Below are the code and all the weights of a small trained network. Each question names an input and a target symbol and asks about switching units off, where a switched-off unit gives its printed mean instead of its output.

import numpy as np


def w(rows, s, z=0):
    codes = np.array(rows[::2]) - 128.0
    scale = np.full(codes.shape[1], s)
    scale[-1] = z or s
    return codes * scale


def f(y):
    return y / 2 * (1 + np.tanh(0.7978845608 * (y + 0.044715 * y**3)))


def softmax(a):
    e = np.exp(a - a.max(-1, keepdims=True))
    return e / e.sum(-1, keepdims=True)


def log_softmax(a):
    a = a - a.max(-1, keepdims=True)
    return a - np.log(np.exp(a).sum(-1, keepdims=True))


def net(x, mask):
    ids = ['αδεηθμξπω'.index(c) for c in x.split()]
    T = len(ids)
    res = E[ids] + P[:T]
    r = res
    for j in range(2):
        rows = slice(3 * j, 3 * j + 3)
        q, k, v = (r @ M[0][rows].T for M in (Q, K, V))
        z = softmax(np.where(np.tri(T) > 0, q @ k.T / 3**0.5, -1e9)) @ v
        o = O[0][rows]
        res = res + np.where(mask[j], z, o[:, -1]) @ o[:, :-1]
    y = f(res @ A[0][:, :-1].T + A[0][:, -1])
    res = res + np.where(mask[2:6], y, B[0][:, -1]) @ B[0][:, :-1]
    return log_softmax(res[-1] @ U[:, :-1].T + U[:, -1])


Q, K, V, O, A, B = {}, {}, {}, {}, {}, {}
E = w([
[84,100,197,149,105,67,128],'α',
[79,120,36,10,130,156,144],'δ',
[154,91,131,205,214,145,188],'ε',
[207,161,186,48,62,115,135],'η',
[111,152,220,186,154,203,150],'θ',
[186,226,150,86,126,157,240],'μ',
[181,150,104,209,103,138,63],'ξ',
[50,110,135,98,128,182,60],'π',
[177,65,74,27,11,154,141],'ω',
],0.012)
P = w([
[129,135,196,129,186,181,125],'0',
[143,135,135,110,112,61,123],'1',
[4,139,129,133,112,140,214],'2',
[145,127,130,136,125,80,114],'3',
[175,158,125,78,112,231,159],'4',
[136,101,129,129,121,77,113],'5',
],0.013)
Q[0] = w([
[229,152,166,89,178,185,34],'h1',
[121,148,51,102,149,91,109],'h1',
[137,123,74,88,118,254,117],'h1',
[86,123,121,160,126,10,133],'h2',
[171,148,94,103,130,150,97],'h2',
[28,143,157,179,143,160,197],'h2',
],0.008)
K[0] = w([
[33,170,50,159,22,42,180],'h1',
[200,157,178,145,154,91,145],'h1',
[41,113,120,172,114,237,211],'h1',
[255,125,149,68,146,110,63],'h2',
[115,151,97,132,41,105,191],'h2',
[137,192,190,161,242,186,117],'h2',
],0.0076)
V[0] = w([
[215,205,132,142,77,185,120],'h1',
[58,53,97,62,23,154,53],'h1',
[151,108,144,2,46,123,125],'h1',
[199,94,21,121,75,101,104],'h2',
[108,189,130,23,154,99,217],'h2',
[156,58,176,147,51,42,133],'h2',
],0.0068)
O[0] = w([
[94,255,61,148,150,127,145,238],'h1',
[60,157,206,151,124,133,108,24],'h1',
[157,171,173,116,162,122,80,152],'h1',
[125,188,87,151,32,180,73,1],'h2',
[170,121,106,86,226,107,23,251],'h2',
[186,154,174,90,92,53,133,73],'h2',
],0.0091,0.0025)
A[0] = w([
[47,188,151,135,72,234,154,155],'n1',
[109,72,126,52,156,217,232,4],'n2',
[80,141,103,254,250,186,203,212],'n3',
[170,14,151,95,189,204,102,253],'n4',
],0.0053,0.002)
B[0] = w([
[165,114,202,64,80,158,63,161],'n1',
[184,122,105,223,51,71,70,213],'n2',
[183,27,148,88,102,201,76,253],'n3',
[2,118,104,193,118,71,139,227],'n4',
],0.007,0.0058)
U = w([
[93,110,184,140,115,18,165,132],'α',
[120,112,45,59,184,158,110,23],'δ',
[162,71,128,142,141,95,156,72],'ε',
[138,136,214,48,129,143,83,44],'η',
[97,113,200,134,140,132,152,207],'θ',
[145,175,145,83,187,129,204,252],'μ',
[163,132,87,254,85,62,101,147],'ξ',
[39,126,135,111,149,122,94,189],'π',
[177,100,119,69,44,202,110,62],'ω',
],0.0073,0.0019)

Each question gives the input, a string of symbols that net reads in full, and the target symbol t.
The units are the heads (3 rows each of Q, K, V and O) and the neurons (one row each of A and B). Each row of codes is followed by its name. A weight is (code - 128) times the scale printed after its matrix; where a second scale follows, it is the last column's (O, A, B and U).
mask holds one flag per unit, heads first, then neurons. A switched-off unit (its flag False) gives its mean, the last column of its rows in O or B, instead of its output. The means were averaged over made-up inputs and are rounded, as every weight is.
A unit's drop is (log p(t) with every unit on - log p(t) with that unit switched off) / (log p(t) with every unit on - log p(t) with every unit switched off).
The circuit of an input: a set's keep is (log p(t) with only the set's units on - log p(t) with every unit switched off) / (log p(t) with every unit on - log p(t) with every unit switched off). Starting from all 6 units, units are removed one at a time, each time the one whose removal leaves the highest keep (on an exact tie, the one counted first), for as long as the keep stays at least 0.8.
circuit, biggest first: the units of the circuit, biggest drop first
most important unit: the unit with the biggest drop
top k neurons: the k neurons with the biggest drops, biggest first
which heads matter: for each layer, one digit per head in row order, 1 if its drop is at least 0.15 and else 0, layers parted by /
input ξ ε ε, target ω: which heads matter -> 01
input η ε ω π ξ, target η: most important unit -> h1
input α δ μ ω ω, target δ: which heads matter -> 01
input μ δ μ, target δ: which heads matter -> 11
input ξ ξ π, target ω: circuit, biggest first -> [h2; n1; n3; h1]
input δ ξ ε μ π, target ξ: which heads matter -> 10
input ξ μ δ, target ω: which heads matter -> 01
input θ δ δ, target ε: circuit, biggest first -> [h2; n2; h1]
input α μ δ π δ, target π: circuit, biggest first -> [h1; n4; h2]
input μ ω π, target δ: circuit, biggest first -> [h1; h2]
input ω ω ξ, target η: circuit, biggest first -> [h1; n1; n4]
input π ξ ε ξ μ, target ξ: top 2 neurons -> [n2; n4]
input ε ξ ω, target ξ: top 2 neurons -> [n2; n3]
input μ η δ, target δ: most important unit -> h1
input μ μ η, target δ: circuit, biggest first -> [h2; h1]
input ξ θ ε ξ ω, target ξ: circuit, biggest first -> [n2; n4; h1; h2]
input ω ξ μ, target η: circuit, biggest first -> [h1; n1]
input ξ δ ξ, target ω: circuit, biggest first -> [h2; n3; n1; n4]
input π ξ δ ξ ω, target π: circuit, biggest first -> [n4; h2; h1]
input π μ μ ξ θ, target δ: circuit, biggest first -> [h2]
input μ ξ θ, target δ: circuit, biggest first -> [h2; h1]
input ω θ ε μ ε, target ξ: top 2 neurons -> [n2; n4]
input μ μ ε, target δ: circuit, biggest first -> [h1; h2]
input α ξ ω, target α: top 2 neurons -> [n3; n2]
input ω α η, target η: top 2 neurons -> [n4; n1]
